Below are the code and all the weights of a small trained network. Each question names an input and a class and asks about switching units off, where a switched-off unit gives its printed mean instead of its output.

import numpy as np


def w(rows, s, z=0):
    codes = np.array(rows[::2]) - 128.0
    scale = np.full(codes.shape[1], s)
    scale[-1] = z or s
    return codes * scale


def f(y):
    return y / 2 * (1 + np.tanh(0.7978845608 * (y + 0.044715 * y**3)))


def log_softmax(a):
    a = a - a.max(-1, keepdims=True)
    return a - np.log(np.exp(a).sum(-1, keepdims=True))


def net(x, mask):
    res = np.array(x, float).reshape(1, 2) / 4 @ E
    y = f(res @ A[0][:, :-1].T + A[0][:, -1])
    res = res + np.where(mask, y, B[0][:, -1]) @ B[0][:, :-1]
    return log_softmax(res[-1] @ U[:, :-1].T + U[:, -1])


A, B = {}, {}
E = w([
[178,88,99,182,74,11],'x0',
[221,114,90,59,173,127],'x1',
],0.011)
A[0] = w([
[127,170,150,100,195,155,120],'neuron 1',
[74,170,170,190,50,141,94],'neuron 2',
[141,87,78,176,15,77,75],'neuron 3',
[63,83,156,82,61,162,105],'neuron 4',
[96,226,151,88,95,189,122],'neuron 5',
[207,4,122,115,116,81,13],'neuron 6',
[169,109,122,219,149,128,4],'neuron 7',
[38,157,159,206,197,71,136],'neuron 8',
[106,116,187,193,88,154,20],'neuron 9',
[193,85,105,77,198,121,110],'neuron 10',
[170,153,126,78,157,113,12],'neuron 11',
[164,173,111,213,164,150,212],'neuron 12',
[147,97,113,156,108,77,151],'neuron 13',
[92,132,109,98,194,206,99],'neuron 14',
],0.011,0.0034)
B[0] = w([
[149,54,51,121,88,157,202],'neuron 1',
[200,195,6,122,67,64,239],'neuron 2',
[43,6,146,123,97,143,255],'neuron 3',
[146,70,127,96,128,92,170],'neuron 4',
[137,40,79,179,104,194,225],'neuron 5',
[129,51,64,109,29,126,205],'neuron 6',
[106,104,110,124,216,124,144],'neuron 7',
[215,140,89,190,37,114,223],'neuron 8',
[180,134,72,220,92,81,182],'neuron 9',
[166,194,57,110,91,37,216],'neuron 10',
[112,148,88,203,90,18,158],'neuron 11',
[130,176,171,1,116,185,150],'neuron 12',
[15,154,151,80,169,171,202],'neuron 13',
[137,41,143,135,114,125,237],'neuron 14',
],0.0085,0.0086)
U = w([
[180,155,71,107,114,107,173],'0',
[89,38,120,115,133,183,58],'1',
[127,132,129,87,111,174,168],'2',
[118,254,185,111,222,111,3],'3',
],0.0098,0.0034)

Each question gives the input, the list of numbers given to net, and the class t.
The units are the neurons (one row each of A and B). Each row of codes is followed by its name. A weight is (code - 128) times the scale printed after its matrix; where a second scale follows, it is the last column's (A, B and U).
mask holds one flag per neuron, in row order. A switched-off neuron (its flag False) gives its mean, the last column of its row in B, instead of its output. The means were averaged over made-up inputs and are rounded, as every weight is.
A unit's drop is (log p(t) with every unit on - log p(t) with that unit switched off) / (log p(t) with every unit on - log p(t) with every unit switched off).
The circuit of an input: a set's keep is (log p(t) with only the set's units on - log p(t) with every unit switched off) / (log p(t) with every unit on - log p(t) with every unit switched off). Starting from the 12 units with the biggest drops (on a tie, the unit counted first), units are removed one at a time, each time the one whose removal leaves the highest keep (on an exact tie, the one counted first), for as long as the keep stays at least 0.8.
units of the circuit, in order: the units of the circuit, biggest drop first
unit that matters most: the unit with the biggest drop
k most important neurons: the k neurons with the biggest drops, biggest first
drop of u: that unit's drop, to one decimal
input [8,-6], class 1: 3 most important neurons => neuron 3; neuron 13; neuron 10
input [8,-4], class 1: unit that matters most => neuron 3
input [5,4], class 1: units of the circuit, in order => neuron 2; neuron 3
input [7,6], class 1: 2 most important neurons => neuron 3; neuron 2
input [3,2], class 2: 4 most important neurons => neuron 5; neuron 14; neuron 2; neuron 1
input [3,1], class 2: 3 most important neurons => neuron 5; neuron 14; neuron 1
input [1,-1], class 2: 2 most important neurons => neuron 10; neuron 2
input [-3,-4], class 0: 3 most important neurons => neuron 3; neuron 2; neuron 13
input [3,3], class 2: 3 most important neurons => neuron 2; neuron 8; neuron 9
input [8,-7], class 1: 2 most important neurons => neuron 3; neuron 13
input [-1,-4], class 0: 2 most important neurons => neuron 3; neuron 2
input [-5,-5], class 0: 3 most important neurons => neuron 2; neuron 3; neuron 8
input [2,0], class 2: drop of neuron 14 => 0.2
input [3,-2], class 2: drop of neuron 14 => 0.3
input [-2,-7], class 0: drop of neuron 11 => 0.0
input [0,1], class 2: drop of neuron 8 => 0.1
input [4,3], class 1: most important neuron => neuron 2
